Below is a small trained network, with its code and all its weights. Each question gives an input and a class and asks what happens when units are switched off, that is, made to give their printed mean instead of their output.

import numpy as np


def w(rows, s, z=0):
    codes = np.array(rows[::2]) - 128.0
    scale = np.full(codes.shape[1], s)
    scale[-1] = z or s
    return codes * scale


def norm(h):
    return h / np.sqrt((h * h).mean(-1, keepdims=True) + 1e-5)


def f(y):
    return y / 2 * (1 + np.tanh(0.7978845608 * (y + 0.044715 * y**3)))


def log_softmax(a):
    a = a - a.max(-1, keepdims=True)
    return a - np.log(np.exp(a).sum(-1, keepdims=True))


def net(x, mask):
    res = np.array(x, float).reshape(1, 8) / 4 @ E
    u = 0
    for l in range(2):
        y = f(norm(res) @ A[l][:, :-1].T + A[l][:, -1])
        res = res + np.where(mask[u : u + 6], y, B[l][:, -1]) @ B[l][:, :-1]
        u += 6
    return log_softmax(norm(res)[-1] @ U[:, :-1].T + U[:, -1])


A, B = {}, {}
E = w([
[127,129,130,126],'x0',
[182,159,201,236],'x1',
[128,133,127,126],'x2',
[130,130,127,128],'x3',
[2,120,135,74],'x4',
[130,132,127,130],'x5',
[129,125,130,129],'x6',
[127,63,240,81],'x7',
],0.0057)
A[0] = w([
[39,146,219,156,79],'0.n1',
[190,84,204,1,139],'0.n2',
[10,182,111,205,1],'0.n3',
[24,189,189,219,26],'0.n4',
[188,116,154,162,113],'0.n5',
[33,94,163,149,156],'0.n6',
],0.0093,0.0033)
B[0] = w([
[229,8,135,58,183],'0.n1',
[45,117,116,205,254],'0.n2',
[114,198,201,72,179],'0.n3',
[196,142,97,120,180],'0.n4',
[70,157,143,119,174],'0.n5',
[128,134,131,46,196],'0.n6',
],0.011,0.0051)
A[1] = w([
[153,142,106,3,82],'1.n1',
[151,69,13,129,63],'1.n2',
[192,214,54,95,7],'1.n3',
[144,152,44,187,151],'1.n4',
[119,93,228,159,1],'1.n5',
[116,149,110,114,248],'1.n6',
],0.011,0.0039)
B[1] = w([
[92,191,98,185,253],'1.n1',
[151,94,254,126,171],'1.n2',
[149,104,203,93,213],'1.n3',
[107,47,50,121,244],'1.n4',
[154,169,181,154,157],'1.n5',
[249,147,113,139,228],'1.n6',
],0.0097,0.0039)
U = w([
[217,4,143,94,253],'0',
[23,80,118,240,95],'1',
[209,128,40,230,75],'2',
[137,151,243,220,142],'3',
[100,245,44,95,123],'4',
[26,57,152,36,10],'5',
[211,209,175,69,136],'6',
],0.015,0.003)

Each question gives the input, the list of numbers given to net, and the class t.
The units are the neurons (one row each of A and B). Each row of codes is followed by its name. A weight is (code - 128) times the scale printed after its matrix; where a second scale follows, it is the last column's (A, B and U).
mask holds one flag per neuron, layer by layer. A switched-off neuron (its flag False) gives its mean, the last column of its row in B, instead of its output. The means were averaged over made-up inputs and are rounded, as every weight is.
A unit's drop is (log p(t) with every unit on - log p(t) with that unit switched off) / (log p(t) with every unit on - log p(t) with every unit switched off).
The circuit of an input: a set's keep is (log p(t) with only the set's units on - log p(t) with every unit switched off) / (log p(t) with every unit on - log p(t) with every unit switched off). Starting from all 12 units, units are removed one at a time, each time the one whose removal leaves the highest keep (on an exact tie, the one counted first), for as long as the keep stays at least 0.8.
units of the circuit, in order: the units of the circuit, biggest drop first
k most important neurons: the k neurons with the biggest drops, biggest first
k most important neurons of layer l: the k neurons of layer l with the biggest drops, biggest first
drop of u: that unit's drop, to one decimal
input [7,-4,-3,-5,-3,1,5,6], class 1: units of the circuit, in order	(0.n2)
input [3,4,3,3,1,-6,3,-5], class 6: units of the circuit, in order	(0.n3, 0.n2)
input [-4,-8,5,2,-3,-4,-7,4], class 1: 2 most important neurons	(0.n2, 0.n1)
input [2,0,3,2,-5,5,-3,-5], class 0: units of the circuit, in order	(1.n3, 1.n4)
input [-2,0,3,5,-5,5,5,-8], class 0: units of the circuit, in order	(1.n3, 1.n4)
input [2,-5,0,-8,-2,-3,-1,-2], class 0: 4 most important neurons	(0.n3, 1.n2, 0.n6, 1.n4)
input [0,6,-8,7,1,7,1,-5], class 6: 2 most important neurons	(0.n2, 0.n3)
input [-2,8,2,2,1,0,4,-3], class 6: 2 most important neurons	(0.n2, 0.n4)
input [-8,-1,-7,-5,1,-6,-1,-2], class 4: 2 most important neurons	(1.n1, 0.n4)
input [-2,-8,-1,-7,2,3,3,0], class 4: 2 most important neurons	(0.n1, 1.n3)
input [-4,-4,-1,3,8,0,8,0], class 4: 2 most important neurons of layer 0	(0.n2, 0.n6)
input [3,-2,1,7,-4,-3,-7,-4], class 0: 2 most important neurons	(0.n2, 1.n4)
input [4,1,7,-2,6,-6,-1,3], class 0: 2 most important neurons of layer 0	(0.n1, 0.n5)
input [1,5,-7,-4,6,-3,-1,4], class 0: units of the circuit, in order	(0.n1)
input [4,-7,2,0,7,-4,-8,-1], class 4: 2 most important neurons	(1.n1, 0.n2)
input [-7,-4,-4,5,-1,6,-6,3], class 1: drop of 0.n2	0.5
input [-7,-4,4,6,-4,3,-7,6], class 1: drop of 0.n1	0.0
input [6,7,-2,1,8,-4,-1,7], class 0: drop of 0.n1	1.0
input [4,3,5,-7,8,3,-1,-7], class 6: drop of 1.n3	0.1
input [2,-1,2,-7,0,-1,0,-4], class 0: 3 most important neurons of layer 1	(1.n3, 1.n1, 1.n4)
input [-5,3,1,-3,5,-3,-5,-8], class 6: 2 most important neurons of layer 0	(0.n3, 0.n2)
